Here is a tiny trained network, its code and every weight. The questions are about switching its units off for an input and a class, where a switched-off unit gives its printed mean instead of its output.

import numpy as np


def w(rows, s, z=0):
    codes = np.array(rows[::2]) - 128.0
    scale = np.full(codes.shape[1], s)
    scale[-1] = z or s
    return codes * scale


def f(y):
    return y / 2 * (1 + np.tanh(0.7978845608 * (y + 0.044715 * y**3)))


def log_softmax(a):
    a = a - a.max(-1, keepdims=True)
    return a - np.log(np.exp(a).sum(-1, keepdims=True))


def net(x, mask):
    res = np.array(x, float).reshape(1, 4) / 4 @ E
    y = f(res @ A[0][:, :-1].T + A[0][:, -1])
    res = res + np.where(mask, y, B[0][:, -1]) @ B[0][:, :-1]
    return log_softmax(res[-1] @ U[:, :-1].T + U[:, -1])


A, B = {}, {}
E = w([
[13,117,176,105,75,93],'x0',
[84,86,24,177,58,139],'x1',
[164,146,76,1,100,85],'x2',
[126,130,127,128,129,121],'x3',
],0.0094)
A[0] = w([
[143,96,144,132,137,121,118],'N1',
[140,114,70,116,129,142,120],'N2',
[100,123,193,120,147,119,139],'N3',
[100,139,162,134,141,142,131],'N4',
[93,125,161,137,144,138,118],'N5',
[27,137,126,83,104,104,139],'N6',
[196,145,166,81,153,123,48],'N7',
[115,134,191,129,122,125,135],'N8',
[107,139,165,159,110,134,112],'N9',
[115,138,121,138,138,119,128],'N10',
[115,130,142,49,124,105,66],'N11',
[179,134,153,168,169,146,55],'N12',
[60,119,66,173,100,140,32],'N13',
[138,122,144,225,130,143,177],'N14',
[51,121,111,79,93,119,8],'N15',
[123,109,136,132,132,139,122],'N16',
[124,105,48,120,135,118,122],'N17',
[134,141,107,140,107,121,155],'N18',
[121,126,119,135,137,133,96],'N19',
[102,115,108,156,111,122,68],'N20',
[94,125,210,174,139,131,143],'N21',
[170,147,164,101,166,125,146],'N22',
[144,132,109,134,107,126,153],'N23',
[157,144,73,124,109,141,144],'N24',
[143,117,119,251,138,160,39],'N25',
[141,118,91,138,130,139,112],'N26',
[171,132,147,153,157,145,89],'N27',
[74,133,67,167,94,144,161],'N28',
],0.015,0.011)
B[0] = w([
[115,118,136,151,122,90,129],'N1',
[95,142,56,162,117,94,157],'N2',
[114,161,91,165,76,152,187],'N3',
[117,137,94,151,93,136,161],'N4',
[111,159,100,139,112,156,160],'N5',
[180,120,221,154,157,126,235],'N6',
[113,67,114,65,194,108,177],'N7',
[123,146,86,165,75,134,175],'N8',
[115,155,102,143,105,161,163],'N9',
[142,104,106,134,111,149,131],'N10',
[178,121,237,179,126,141,169],'N11',
[155,121,220,157,101,146,168],'N12',
[183,166,255,188,104,138,190],'N13',
[176,130,247,163,140,107,252],'N14',
[99,76,61,44,210,83,167],'N15',
[126,153,121,147,120,93,132],'N16',
[86,145,71,116,97,175,173],'N17',
[124,130,103,108,113,129,152],'N18',
[135,136,144,120,122,144,120],'N19',
[173,132,149,156,119,144,145],'N20',
[94,161,38,165,61,162,229],'N21',
[149,98,201,123,179,103,198],'N22',
[114,136,98,126,127,116,150],'N23',
[82,130,58,117,109,133,171],'N24',
[121,57,100,3,226,84,213],'N25',
[105,164,112,122,116,133,143],'N26',
[140,125,212,121,127,130,162],'N27',
[133,94,128,65,179,112,234],'N28',
],0.019,0.012)
U = w([
[201,147,253,214,91,130,107],'0',
[122,84,145,67,178,71,252],'1',
[57,181,79,172,34,154,42],'2',
],0.0075,0.0016)

Each question gives the input, the list of numbers given to net, and the class t.
The units are the neurons (one row each of A and B). Each row of codes is followed by its name. A weight is (code - 128) times the scale printed after its matrix; where a second scale follows, it is the last column's (A, B and U).
mask holds one flag per neuron, in row order. A switched-off neuron (its flag False) gives its mean, the last column of its row in B, instead of its output. The means were averaged over made-up inputs and are rounded, as every weight is.
A unit's drop is (log p(t) with every unit on - log p(t) with that unit switched off) / (log p(t) with every unit on - log p(t) with every unit switched off).
unit that matters most: the unit with the biggest drop
k most important neurons: the k neurons with the biggest drops, biggest first
drop when u is switched off: that unit's drop, to one decimal
input [-7,1,-3,-3], class 1: unit that matters most	N25
input [1,-4,-5,7], class 2: 2 most important neurons	[N21; N6]
input [-5,1,-5,7], class 1: 3 most important neurons	[N25; N13; N6]
input [-1,-3,1,-5], class 1: 2 most important neurons	[N14; N13]
input [-4,0,2,-8], class 1: 3 most important neurons	[N21; N3; N8]
input [5,-6,0,-6], class 2: 2 most important neurons	[N14; N21]
input [2,-1,-8,-8], class 2: 2 most important neurons	[N21; N6]
input [6,-1,7,-1], class 0: 4 most important neurons	[N11; N6; N25; N28]
input [2,-8,-5,4], class 2: drop when N21 is switched off	0.3
input [-2,-3,4,1], class 1: drop when N26 is switched off	0.0
input [-7,8,-6,-4], class 1: drop when N25 is switched off	2.7
